Here is a tiny trained network, its code and every weight. The questions are about switching its units off for an input and a target symbol, where a switched-off unit gives its printed mean instead of its output.

import numpy as np


def w(rows, s, z=0):
    codes = np.array(rows[::2]) - 128.0
    scale = np.full(codes.shape[1], s)
    scale[-1] = z or s
    return codes * scale


def norm(h):
    return h / np.sqrt((h * h).mean(-1, keepdims=True) + 1e-5)


def f(y):
    return np.maximum(y, 0)


def softmax(a):
    e = np.exp(a - a.max(-1, keepdims=True))
    return e / e.sum(-1, keepdims=True)


def log_softmax(a):
    a = a - a.max(-1, keepdims=True)
    return a - np.log(np.exp(a).sum(-1, keepdims=True))


def net(x, mask):
    ids = ['βδζλπτω'.index(c) for c in x.split()]
    T = len(ids)
    res = E[ids] + P[:T]
    r = norm(res)
    for j in range(3):
        rows = slice(3 * j, 3 * j + 3)
        q, k, v = (r @ M[0][rows].T for M in (Q, K, V))
        z = softmax(np.where(np.tri(T) > 0, q @ k.T / 3**0.5, -1e9)) @ v
        o = O[0][rows]
        res = res + np.where(mask[j], z, o[:, -1]) @ o[:, :-1]
    y = f(norm(res) @ A[0][:, :-1].T + A[0][:, -1])
    res = res + np.where(mask[3:7], y, B[0][:, -1]) @ B[0][:, :-1]
    return log_softmax(norm(res)[-1] @ U[:, :-1].T + U[:, -1])


Q, K, V, O, A, B = {}, {}, {}, {}, {}, {}
E = w([
[211,85,51,158],'β',
[174,168,107,218],'δ',
[181,171,98,229],'ζ',
[198,42,184,85],'λ',
[209,120,249,135],'π',
[83,69,178,107],'τ',
[128,233,130,60],'ω',
],0.017)
P = w([
[190,172,10,87],'0',
[143,192,124,128],'1',
[120,171,151,128],'2',
[104,154,153,137],'3',
[95,141,146,144],'4',
[86,131,144,153],'5',
[83,121,140,162],'6',
[79,112,137,170],'7',
[76,103,131,178],'8',
[80,94,129,185],'9',
[79,86,127,190],'10',
],0.012)
Q[0] = w([
[195,162,66,59],'head 1',
[162,141,154,149],'head 1',
[172,166,209,140],'head 1',
[142,95,119,132],'head 2',
[111,192,85,56],'head 2',
[88,159,85,103],'head 2',
[96,140,125,156],'head 3',
[87,143,101,87],'head 3',
[87,20,155,250],'head 3',
],0.023)
K[0] = w([
[222,79,127,120],'head 1',
[135,135,155,81],'head 1',
[124,159,213,75],'head 1',
[110,124,130,159],'head 2',
[234,104,167,110],'head 2',
[169,134,168,116],'head 2',
[150,104,119,117],'head 3',
[176,157,96,111],'head 3',
[141,26,179,253],'head 3',
],0.023)
V[0] = w([
[64,206,117,125],'head 1',
[145,154,127,57],'head 1',
[95,197,162,192],'head 1',
[210,151,168,217],'head 2',
[114,217,101,102],'head 2',
[104,61,94,195],'head 2',
[252,189,189,147],'head 3',
[89,167,201,72],'head 3',
[146,27,158,45],'head 3',
],0.019)
O[0] = w([
[139,34,162,69,125],'head 1',
[62,180,203,135,148],'head 1',
[164,7,139,145,132],'head 1',
[153,222,182,120,72],'head 2',
[55,104,129,66,67],'head 2',
[81,211,52,150,148],'head 2',
[252,76,110,189,131],'head 3',
[110,50,155,171,202],'head 3',
[115,185,218,215,255],'head 3',
],0.015,0.0092)
A[0] = w([
[176,254,138,200,121],'neuron 1',
[141,84,212,173,254],'neuron 2',
[94,70,48,144,247],'neuron 3',
[134,130,30,175,111],'neuron 4',
],0.017,0.0032)
B[0] = w([
[100,50,184,79,225],'neuron 1',
[133,151,64,74,251],'neuron 2',
[6,161,152,76,170],'neuron 3',
[164,54,147,98,165],'neuron 4',
],0.018,0.015)
U = w([
[133,136,92,93,145],'β',
[113,71,173,11,3],'δ',
[112,146,135,64,84],'ζ',
[191,121,192,207,128],'λ',
[155,100,54,157,166],'π',
[66,218,210,132,229],'τ',
[32,71,110,153,132],'ω',
],0.012,0.0057)

Each question gives the input, a string of symbols that net reads in full, and the target symbol t.
The units are the heads (3 rows each of Q, K, V and O) and the neurons (one row each of A and B). Each row of codes is followed by its name. A weight is (code - 128) times the scale printed after its matrix; where a second scale follows, it is the last column's (O, A, B and U).
mask holds one flag per unit, heads first, then neurons. A switched-off unit (its flag False) gives its mean, the last column of its rows in O or B, instead of its output. The means were averaged over made-up inputs and are rounded, as every weight is.
A unit's drop is (log p(t) with every unit on - log p(t) with that unit switched off) / (log p(t) with every unit on - log p(t) with every unit switched off).
The circuit of an input: a set's keep is (log p(t) with only the set's units on - log p(t) with every unit switched off) / (log p(t) with every unit on - log p(t) with every unit switched off). Starting from all 7 units, units are removed one at a time, each time the one whose removal leaves the highest keep (on an exact tie, the one counted first), for as long as the keep stays at least 0.8.
units of the circuit, in order: the units of the circuit, biggest drop first
most important unit: the unit with the biggest drop
top k neurons: the k neurons with the biggest drops, biggest first
heads that matter: for each layer, one digit per head in row order, 1 if its drop is at least 0.15 and else 0, layers parted by /
input π δ λ τ ω λ λ τ, target λ: units of the circuit, in order : [head 3; neuron 3]
input τ ω λ λ, target λ: heads that matter : 001
input β τ τ τ β, target τ: heads that matter : 001
input δ τ β ω δ τ ζ δ δ β λ, target τ: units of the circuit, in order : [head 2]
input λ τ τ τ ζ τ τ λ δ λ λ, target λ: units of the circuit, in order : [head 3; neuron 3]
input τ λ τ τ π τ π π τ, target π: heads that matter : 001
input π τ τ λ π τ, target π: top 2 neurons : [neuron 1; neuron 2]
input δ λ λ β, target τ: heads that matter : 110
input ζ β τ, target β: heads that matter : 100
input δ π β λ λ ζ π τ δ δ, target δ: units of the circuit, in order : [neuron 4; head 3]
input β λ δ τ τ λ δ ζ δ π β, target λ: units of the circuit, in order : [head 2; head 3]
input τ π ζ λ ω ζ λ τ ζ λ δ, target τ: top 2 neurons : [neuron 4; neuron 2]
input λ λ τ, target λ: heads that matter : 001
input τ τ τ τ τ λ δ π ζ, target π: heads that matter : 001
input τ τ β τ ω δ τ τ δ π β, target π: most important unit : head 3
input τ π π, target π: heads that matter : 011
input τ ζ β π λ, target π: units of the circuit, in order : [head 3; head 2; neuron 2]
input τ τ δ τ ζ τ π π, target ω: top 2 neurons : [neuron 2; neuron 4]
input δ δ τ τ λ, target ω: heads that matter : 111
input λ λ λ τ ω λ β τ λ τ δ, target τ: top 2 neurons : [neuron 4; neuron 1]
input λ β τ π δ λ τ ω ζ, target δ: units of the circuit, in order : [head 1]
input τ ω δ τ δ τ δ ω λ ζ, target λ: heads that matter : 101
input τ π λ, target π: units of the circuit, in order : [head 3; head 2]
input ζ δ τ λ, target τ: units of the circuit, in order : [head 3; neuron 1]
input ζ ζ ω, target δ: units of the circuit, in order : [head 3; head 2]
input τ λ τ λ, target ω: heads that matter : 011
input β π λ ζ ζ τ τ τ, target τ: heads that matter : 001
input δ τ λ λ δ δ, target δ: most important unit : neuron 1
input τ δ λ π τ δ δ π, target λ: top 2 neurons : [neuron 3; neuron 4]
input τ δ τ δ π λ ω τ τ τ ζ, target τ: top 2 neurons : [neuron 1; neuron 4]
